Below are the code and all the weights of a small trained network. Each question names an input and a class and asks about switching units off, where a switched-off unit gives its printed mean instead of its output.

import numpy as np


def w(rows, s, z=0):
    codes = np.array(rows[::2]) - 128.0
    scale = np.full(codes.shape[1], s)
    scale[-1] = z or s
    return codes * scale


def f(y):
    return np.maximum(y, 0)


def log_softmax(a):
    a = a - a.max(-1, keepdims=True)
    return a - np.log(np.exp(a).sum(-1, keepdims=True))


def net(x, mask):
    res = np.array(x, float).reshape(1, 5) / 4 @ E
    y = f(res @ A[0][:, :-1].T + A[0][:, -1])
    res = res + np.where(mask, y, B[0][:, -1]) @ B[0][:, :-1]
    return log_softmax(res[-1] @ U[:, :-1].T + U[:, -1])


A, B = {}, {}
E = w([
[121,107,130,123,122],'x0',
[55,223,252,96,40],'x1',
[126,54,168,109,125],'x2',
[121,92,128,109,107],'x3',
[188,89,117,203,39],'x4',
],0.012)
A[0] = w([
[134,143,192,66,173,92],'N0',
[12,159,135,41,151,79],'N1',
[195,126,169,229,3,86],'N2',
[41,75,155,255,93,4],'N3',
[120,115,222,113,133,4],'N4',
[149,63,159,176,178,87],'N5',
[95,134,215,129,69,98],'N6',
[65,182,230,149,50,122],'N7',
],0.0094,0.0036)
B[0] = w([
[100,136,172,124,118,170],'N0',
[108,123,190,113,186,200],'N1',
[22,125,240,52,227,227],'N2',
[135,140,131,90,153,158],'N3',
[130,174,137,117,117,163],'N4',
[132,83,92,159,148,170],'N5',
[188,134,102,170,122,206],'N6',
[253,91,68,152,12,248],'N7',
],0.011,0.014)
U = w([
[248,84,68,194,77,250],'0',
[94,155,216,79,147,6],'1',
],0.014,0.0017)

Each question gives the input, the list of numbers given to net, and the class t.
The units are the neurons (one row each of A and B). Each row of codes is followed by its name. A weight is (code - 128) times the scale printed after its matrix; where a second scale follows, it is the last column's (A, B and U).
mask holds one flag per neuron, in row order. A switched-off neuron (its flag False) gives its mean, the last column of its row in B, instead of its output. The means were averaged over made-up inputs and are rounded, as every weight is.
A unit's drop is (log p(t) with every unit on - log p(t) with that unit switched off) / (log p(t) with every unit on - log p(t) with every unit switched off).
most important unit: the unit with the biggest drop
top k neurons: the k neurons with the biggest drops, biggest first
drop when u is switched off: that unit's drop, to one decimal
input [-4,1,1,-3,2], class 1: most important unit => N7
input [0,-5,7,2,6], class 1: top 2 neurons => [N7, N2]
input [4,8,-5,3,-8], class 0: top 3 neurons => [N7, N2, N6]
input [-1,0,-7,1,1], class 1: top 2 neurons => [N7, N6]
input [-3,-5,-3,8,-6], class 1: top 2 neurons => [N7, N6]
input [-1,7,0,0,-6], class 0: top 2 neurons => [N7, N2]
input [8,7,-5,2,5], class 0: top 2 neurons => [N7, N6]
input [-4,3,-1,-1,5], class 1: drop when N2 is switched off => 5.4
input [-3,6,8,2,-3], class 0: drop when N7 is switched off => 0.6
input [5,5,-6,-5,-2], class 0: drop when N7 is switched off => 0.2
input [-6,7,5,0,-3], class 0: drop when N7 is switched off => 0.6
